Below are the code and all the weights of a small trained network. Each question names an input and a class and asks about switching units off, where a switched-off unit gives its printed mean instead of its output.

import numpy as np


def w(rows, s, z=0):
    codes = np.array(rows[::2]) - 128.0
    scale = np.full(codes.shape[1], s)
    scale[-1] = z or s
    return codes * scale


def norm(h):
    return h / np.sqrt((h * h).mean(-1, keepdims=True) + 1e-5)


def f(y):
    return np.maximum(y, 0)


def log_softmax(a):
    a = a - a.max(-1, keepdims=True)
    return a - np.log(np.exp(a).sum(-1, keepdims=True))


def net(x, mask):
    res = np.array(x, float).reshape(1, 6) / 4 @ E
    u = 0
    for l in range(2):
        y = f(norm(res) @ A[l][:, :-1].T + A[l][:, -1])
        res = res + np.where(mask[u : u + 8], y, B[l][:, -1]) @ B[l][:, :-1]
        u += 8
    return log_softmax(norm(res)[-1] @ U[:, :-1].T + U[:, -1])


A, B = {}, {}
E = w([
[211,28,40,156,90],'x0',
[133,123,37,95,125],'x1',
[131,131,192,155,123],'x2',
[100,155,114,253,114],'x3',
[97,122,163,154,152],'x4',
[236,182,133,133,158],'x5',
],0.0048)
A[0] = w([
[60,104,123,218,173,5],'L0N0',
[128,79,131,61,142,191],'L0N1',
[125,194,97,205,58,51],'L0N2',
[133,81,161,197,85,184],'L0N3',
[107,168,65,177,129,67],'L0N4',
[82,94,134,99,2,77],'L0N5',
[193,163,134,140,98,210],'L0N6',
[241,213,104,143,198,107],'L0N7',
],0.0084,0.0021)
B[0] = w([
[157,178,147,79,89,198],'L0N0',
[181,142,126,129,151,210],'L0N1',
[201,125,255,22,155,203],'L0N2',
[187,140,94,151,150,208],'L0N3',
[180,161,155,94,153,183],'L0N4',
[104,161,96,144,77,193],'L0N5',
[88,128,122,159,115,208],'L0N6',
[84,140,122,129,68,254],'L0N7',
],0.0099,0.0047)
A[1] = w([
[109,157,97,138,91,176],'L1N0',
[141,106,120,128,254,158],'L1N1',
[134,99,106,38,158,254],'L1N2',
[148,179,154,197,120,207],'L1N3',
[44,91,121,134,59,90],'L1N4',
[189,62,80,179,171,160],'L1N5',
[97,83,120,103,108,84],'L1N6',
[6,240,116,138,175,198],'L1N7',
],0.0092,0.0026)
B[1] = w([
[28,181,101,209,1,185],'L1N0',
[115,190,56,82,84,139],'L1N1',
[120,206,230,98,216,216],'L1N2',
[52,191,119,100,119,215],'L1N3',
[149,146,128,91,16,162],'L1N4',
[113,95,139,211,202,178],'L1N5',
[100,163,199,116,78,140],'L1N6',
[140,34,115,238,153,254],'L1N7',
],0.0062)
U = w([
[235,98,203,53,146,137],'0',
[89,93,109,164,1,58],'1',
[147,47,126,233,175,253],'2',
[124,158,79,162,149,164],'3',
[144,117,124,149,117,189],'4',
[150,107,138,130,91,30],'5',
],0.0079,0.0019)

Each question gives the input, the list of numbers given to net, and the class t.
The units are the neurons (one row each of A and B). Each row of codes is followed by its name. A weight is (code - 128) times the scale printed after its matrix; where a second scale follows, it is the last column's (A, B and U).
mask holds one flag per neuron, layer by layer. A switched-off neuron (its flag False) gives its mean, the last column of its row in B, instead of its output. The means were averaged over made-up inputs and are rounded, as every weight is.
A unit's drop is (log p(t) with every unit on - log p(t) with that unit switched off) / (log p(t) with every unit on - log p(t) with every unit switched off).
The circuit of an input: a set's keep is (log p(t) with only the set's units on - log p(t) with every unit switched off) / (log p(t) with every unit on - log p(t) with every unit switched off). Starting from the 12 units with the biggest drops (on a tie, the unit counted first), units are removed one at a time, each time the one whose removal leaves the highest keep (on an exact tie, the one counted first), for as long as the keep stays at least 0.8.
circuit, biggest first: the units of the circuit, biggest drop first
k most important neurons: the k neurons with the biggest drops, biggest first
k most important neurons of layer l: the k neurons of layer l with the biggest drops, biggest first
drop when u is switched off: that unit's drop, to one decimal
input [2,0,5,8,2,4], class 0: circuit, biggest first : (L0N2)
input [-2,-8,6,8,4,-4], class 0: 2 most important neurons of layer 0 : (L0N2 L0N0)
input [-6,6,0,2,-1,-1], class 2: 3 most important neurons : (L1N7 L0N1 L0N3)
input [-8,0,8,-6,3,5], class 2: circuit, biggest first : (L0N2 L1N7 L0N0)
input [-3,-7,1,8,6,-2], class 0: 2 most important neurons : (L0N2 L0N0)
input [-2,2,-4,-5,6,6], class 1: circuit, biggest first : (L0N7 L0N2)
input [8,5,-5,0,-3,-1], class 2: circuit, biggest first : (L1N5 L0N7)
input [-3,3,7,-6,7,7], class 1: 2 most important neurons of layer 1 : (L1N2 L1N5)
input [5,-2,-5,6,0,5], class 0: 2 most important neurons : (L0N2 L0N4)
input [-7,5,-3,-3,6,0], class 2: 2 most important neurons : (L1N7 L0N2)
input [6,-6,-2,8,7,-6], class 0: 3 most important neurons : (L0N2 L0N0 L0N7)
input [-8,3,1,1,1,-5], class 2: 2 most important neurons of layer 0 : (L0N7 L0N6)
input [2,3,-1,4,-3,8], class 1: 2 most important neurons of layer 1 : (L1N2 L1N0)
input [-4,-3,2,-3,1,6], class 1: 2 most important neurons : (L0N7 L0N2)
input [2,-4,3,6,0,-1], class 0: drop when L0N2 is switched off : 0.4
input [3,-6,-2,6,-5,2], class 0: drop when L0N2 is switched off : 1.2
input [-3,-3,-5,8,7,0], class 0: drop when L0N0 is switched off : 0.1
